Below are the code and all the weights of a small trained network. Each question names an input and a class and asks about switching units off, where a switched-off unit gives its printed mean instead of its output.

import numpy as np


def w(rows, s, z=0):
    codes = np.array(rows[::2]) - 128.0
    scale = np.full(codes.shape[1], s)
    scale[-1] = z or s
    return codes * scale


def norm(h):
    return h / np.sqrt((h * h).mean(-1, keepdims=True) + 1e-5)


def f(y):
    return np.maximum(y, 0)


def log_softmax(a):
    a = a - a.max(-1, keepdims=True)
    return a - np.log(np.exp(a).sum(-1, keepdims=True))


def net(x, mask):
    res = np.array(x, float).reshape(1, 8) / 4 @ E
    u = 0
    for l in range(3):
        y = f(norm(res) @ A[l][:, :-1].T + A[l][:, -1])
        res = res + np.where(mask[u : u + 8], y, B[l][:, -1]) @ B[l][:, :-1]
        u += 8
    return log_softmax(norm(res)[-1] @ U[:, :-1].T + U[:, -1])


A, B = {}, {}
E = w([
[96,125,125,2,110,63,109,141],'x0',
[129,128,129,130,127,127,129,128],'x1',
[128,126,127,127,129,130,128,127],'x2',
[190,175,159,110,80,159,59,119],'x3',
[128,129,128,128,128,127,127,128],'x4',
[129,126,126,127,130,129,127,127],'x5',
[153,97,81,99,71,168,133,225],'x6',
[128,128,128,129,128,126,128,128],'x7',
],0.0037)
A[0] = w([
[98,123,117,2,132,78,142,108,114],'0.n0',
[83,90,110,103,79,115,121,168,4],'0.n1',
[94,77,108,119,200,102,176,96,114],'0.n2',
[123,172,122,27,142,90,77,79,71],'0.n3',
[197,160,31,184,155,234,115,127,119],'0.n4',
[225,188,122,165,134,147,26,104,147],'0.n5',
[164,134,116,221,151,182,175,143,51],'0.n6',
[90,80,121,78,202,55,206,160,93],'0.n7',
],0.0036,0.0026)
B[0] = w([
[81,125,81,133,98,96,45,32,252],'0.n0',
[145,94,102,184,92,162,136,181,157],'0.n1',
[111,232,149,109,129,93,160,131,208],'0.n2',
[140,69,252,157,141,88,164,122,212],'0.n3',
[98,150,115,125,72,132,184,102,235],'0.n4',
[141,142,105,146,104,138,146,49,243],'0.n5',
[106,114,114,26,140,6,88,153,213],'0.n6',
[117,156,33,155,54,140,133,86,230],'0.n7',
],0.0042,0.0029)
A[1] = w([
[84,138,41,111,60,226,173,211,185],'1.n0',
[131,33,116,136,93,108,190,220,87],'1.n1',
[177,96,195,55,138,96,56,160,89],'1.n2',
[182,100,64,52,100,75,34,222,31],'1.n3',
[239,66,52,83,117,133,148,243,165],'1.n4',
[142,188,77,137,145,60,166,138,7],'1.n5',
[116,111,126,33,143,30,56,151,10],'1.n6',
[137,149,168,181,255,38,138,112,103],'1.n7',
],0.0037,0.0011)
B[1] = w([
[186,83,196,150,121,108,98,155,254],'1.n0',
[174,146,112,170,184,23,137,129,191],'1.n1',
[128,174,208,57,244,151,66,157,169],'1.n2',
[143,179,65,137,149,127,115,166,204],'1.n3',
[67,160,162,107,144,156,150,2,215],'1.n4',
[116,141,168,124,135,175,188,144,167],'1.n5',
[180,150,113,204,124,188,205,135,194],'1.n6',
[99,105,74,100,89,203,95,197,207],'1.n7',
],0.0053,0.0037)
A[2] = w([
[121,89,174,210,253,147,179,171,116],'2.n0',
[139,106,206,38,185,120,107,149,136],'2.n1',
[106,147,99,180,75,122,210,158,149],'2.n2',
[139,85,85,123,19,153,139,180,49],'2.n3',
[122,166,127,138,138,209,65,146,121],'2.n4',
[74,182,122,154,164,246,182,207,4],'2.n5',
[143,57,51,166,123,70,122,207,122],'2.n6',
[189,117,106,104,68,130,102,174,217],'2.n7',
],0.0052,0.0021)
B[2] = w([
[155,128,217,53,198,90,169,171,202],'2.n0',
[98,148,147,114,112,177,59,217,183],'2.n1',
[146,131,161,107,186,143,98,152,253],'2.n2',
[152,3,175,166,115,127,106,164,176],'2.n3',
[192,136,65,145,158,89,213,168,183],'2.n4',
[83,48,177,64,122,219,173,83,184],'2.n5',
[163,110,50,131,96,78,28,79,214],'2.n6',
[46,86,80,154,135,170,181,189,212],'2.n7',
],0.0054,0.0038)
U = w([
[81,73,202,86,205,219,214,109,93],'0',
[193,220,136,211,113,167,176,6,99],'1',
[34,190,89,112,110,47,148,33,254],'2',
[120,184,233,80,116,144,29,107,101],'3',
[214,81,168,144,202,24,150,167,113],'4',
[198,57,152,221,40,192,188,161,23],'5',
[119,45,21,140,79,77,66,141,155],'6',
[157,190,80,90,136,189,111,231,136],'7',
],0.014,0.00098)

Each question gives the input, the list of numbers given to net, and the class t.
The units are the neurons (one row each of A and B). Each row of codes is followed by its name. A weight is (code - 128) times the scale printed after its matrix; where a second scale follows, it is the last column's (A, B and U).
mask holds one flag per neuron, layer by layer. A switched-off neuron (its flag False) gives its mean, the last column of its row in B, instead of its output. The means were averaged over made-up inputs and are rounded, as every weight is.
A unit's drop is (log p(t) with every unit on - log p(t) with that unit switched off) / (log p(t) with every unit on - log p(t) with every unit switched off).
The circuit of an input: a set's keep is (log p(t) with only the set's units on - log p(t) with every unit switched off) / (log p(t) with every unit on - log p(t) with every unit switched off). Starting from the 12 units with the biggest drops (on a tie, the unit counted first), units are removed one at a time, each time the one whose removal leaves the highest keep (on an exact tie, the one counted first), for as long as the keep stays at least 0.8.
circuit, biggest first: the units of the circuit, biggest drop first
unit that matters most: the unit with the biggest drop
top k neurons: the k neurons with the biggest drops, biggest first
top k neurons in layer l: the k neurons of layer l with the biggest drops, biggest first
input [0,-6,7,8,-6,0,1,-4], class 5: top 3 neurons : (0.n5 1.n4 0.n6)
input [-1,3,7,-2,3,3,3,4], class 4: unit that matters most : 0.n0
input [-2,-3,-4,0,-3,7,-3,-4], class 0: top 3 neurons : (0.n0 1.n7 2.n5)
input [-7,-3,2,-3,-1,-1,0,-8], class 0: top 2 neurons : (2.n5 1.n5)
input [0,-7,-6,-4,8,-7,4,3], class 4: top 2 neurons : (0.n0 1.n4)
input [-5,2,1,-3,8,6,0,5], class 0: top 2 neurons : (1.n5 2.n5)
input [-3,-4,-5,-3,-7,-2,-5,0], class 0: top 2 neurons : (1.n7 2.n5)
input [2,6,6,-8,4,-7,-2,6], class 2: top 2 neurons in layer 0 : (0.n7 0.n2)
input [1,7,-3,-6,-4,1,3,2], class 6: top 4 neurons : (0.n7 2.n6 0.n3 1.n6)
input [0,-1,2,-7,2,-2,1,-7], class 4: top 2 neurons : (1.n4 1.n0)
input [7,4,5,0,3,1,2,-6], class 6: top 2 neurons in layer 0 : (0.n0 0.n7)
input [0,7,-8,-8,3,3,8,-6], class 4: top 3 neurons in layer 1 : (1.n1 1.n4 1.n0)
input [0,8,-4,3,3,-3,-6,-3], class 1: top 3 neurons : (0.n6 0.n5 1.n0)
input [0,-6,7,5,-4,-3,0,-7], class 1: circuit, biggest first : (0.n5)
input [-6,-1,8,-1,0,8,-6,-5], class 0: top 2 neurons : (0.n0 1.n7)
input [-1,7,0,-2,2,-4,6,-2], class 4: top 2 neurons in layer 1 : (1.n1 1.n4)
input [-6,3,-7,0,-8,3,6,4], class 4: top 3 neurons in layer 1 : (1.n1 1.n0 1.n4)
input [1,1,-1,-6,0,8,3,2], class 6: top 2 neurons in layer 2 : (2.n6 2.n0)
input [8,8,-8,3,-8,0,3,-2], class 7: top 2 neurons : (1.n2 1.n6)
input [-7,2,4,-4,8,7,-7,-4], class 0: unit that matters most : 1.n7
input [7,-1,-8,7,4,6,3,-7], class 7: top 2 neurons in layer 2 : (2.n4 2.n7)
